[[ 23  41  52  51  50]
 [-53  51  37  80  -3]
 [-48  44  28  73  -7]
 [-48  37  25  70 -15]]
->
[[41 52]
 [51 37]]

[[  5  36  48 -25 -60]
 [-22  -7  -9 -26   2]
 [ 11  45  63 -24 -80]]
->
[[36 48]
 [-7 -9]]

[[ 58  -4 -26 -18]
 [ 70   1 -21  -2]
 [ 73  -9   4  -6]
 [ 29 -18 -72  -3]]
->
[[ -4 -26]
 [  1 -21]]

[[ 23  16  39]
 [ 26  65 -15]]
->
[[ 16  39]
 [ 65 -15]]

[[ 46  -5  10   7   1]
 [ 88  23  20  37   1]
 [-37 -13   0 -22   6]
 [ 65 -38 -50 -54  13]]
->
[[-5 10]
 [23 20]]

[[ 79  31  51  10]
 [ 45 -15  -1 -19]
 [ 36 -37 -18 -57]]
->
[[ 31  51]
 [-15  -1]]

[[ -6 -28 -32  -7]
 [  2  31  -7  -1]
 [-22   6 -11  -4]
 [ -7  84   2 -22]]
->
[[-28 -32]
 [ 31  -7]]

[[77 19 26]
 [35 27 73]
 [55 45 16]
 [44 74 11]
 [72 18 30]]
->
[[19 26]
 [27 73]]

[[-16  21  15  35  13]
 [-11   8  16  10  10]
 [-36  13  12  31  10]
 [-21  14  15  70  36]
 [-29  14  13  13  16]]
->
[[21 15]
 [ 8 16]]
---
[[ -6 -22 -17 -23   0   2 -21 -10  -9 -23  -4 -20]
 [ -6 -21 -13 -23   4   9 -23 -13 -15 -24   9 -23]
 [ 20 -24 -30 -23 -30 -25  -8  14  16 -23 -23  -5]
 [  9 -23 -26 -23 -18 -16 -13   4   7 -23 -20 -11]
 [-55 -17  12 -24  68  64 -50 -61 -73 -25  60 -54]
 [ 55 -27 -48 -23 -76 -65  12  48  59 -22 -62  17]
 [-31 -19   2 -24  39  41 -39 -38 -50 -24  48 -41]
 [ 14 -23 -27 -23 -27 -21  -9  10  15 -23 -25  -7]]
->
[[ 55 -27 -48 -23 -76 -65  12  48  59 -22 -62  17]
 [ 20 -24 -30 -23 -30 -25  -8  14  16 -23 -23  -5]
 [ 14 -23 -27 -23 -27 -21  -9  10  15 -23 -25  -7]
 [  9 -23 -26 -23 -18 -16 -13   4   7 -23 -20 -11]
 [ -6 -22 -17 -23   0   2 -21 -10  -9 -23  -4 -20]
 [ -6 -21 -13 -23   4   9 -23 -13 -15 -24   9 -23]
 [-31 -19   2 -24  39  41 -39 -38 -50 -24  48 -41]
 [-55 -17  12 -24  68  64 -50 -61 -73 -25  60 -54]]

[[ 41  -9  28  21   1  50 -18]
 [-17 -17 -53 -45 -44 -19   3]
 [  9 -14 -15 -39 -37 -85 -22]
 [-25 -13   3   8 -17 -67  -3]]
->
[[-17 -17 -53 -45 -44 -19   3]
 [  9 -14 -15 -39 -37 -85 -22]
 [-25 -13   3   8 -17 -67  -3]
 [ 41  -9  28  21   1  50 -18]]

[[ 35 -19 -15  60 -25 -12  21  -6  26 -32  -8  56 -40  -7  65]
 [ 22   8 -37  -2  43 -20 -19  37  -2  -4  23 -17 -23  55 -15]
 [ 30 -19 -29  59 -17 -17  19 -17  19 -25   8  33 -37  -1  54]]
->
[[ 22   8 -37  -2  43 -20 -19  37  -2  -4  23 -17 -23  55 -15]
 [ 30 -19 -29  59 -17 -17  19 -17  19 -25   8  33 -37  -1  54]
 [ 35 -19 -15  60 -25 -12  21  -6  26 -32  -8  56 -40  -7  65]]

[[  9  -7  14 -47]
 [ 14 -10  20 -63]
 [ -8  -2  -5 -11]
 [  3  -2   4 -15]
 [-70  -8 -50 -44]]
->
[[-70  -8 -50 -44]
 [ -8  -2  -5 -11]
 [  3  -2   4 -15]
 [  9  -7  14 -47]
 [ 14 -10  20 -63]]

[[ 11   9  -9 -13   1 -19  12  -7   0 -27 -15 -18]
 [ 34  -2 -29  -6  -7 -80  19  -9   4 -35  -8  -3]]
->
[[ 34  -2 -29  -6  -7 -80  19  -9   4 -35  -8  -3]
 [ 11   9  -9 -13   1 -19  12  -7   0 -27 -15 -18]]

[[ 46 -42 -63]
 [  4 -22 -35]
 [-38  57  39]
 [-49  43  15]
 [ 38 -22 -44]
 [ 20 -15 -11]
 [-18  34  53]]
->
[[ 46 -42 -63]
 [ 38 -22 -44]
 [  4 -22 -35]
 [ 20 -15 -11]
 [-49  43  15]
 [-38  57  39]
 [-18  34  53]]
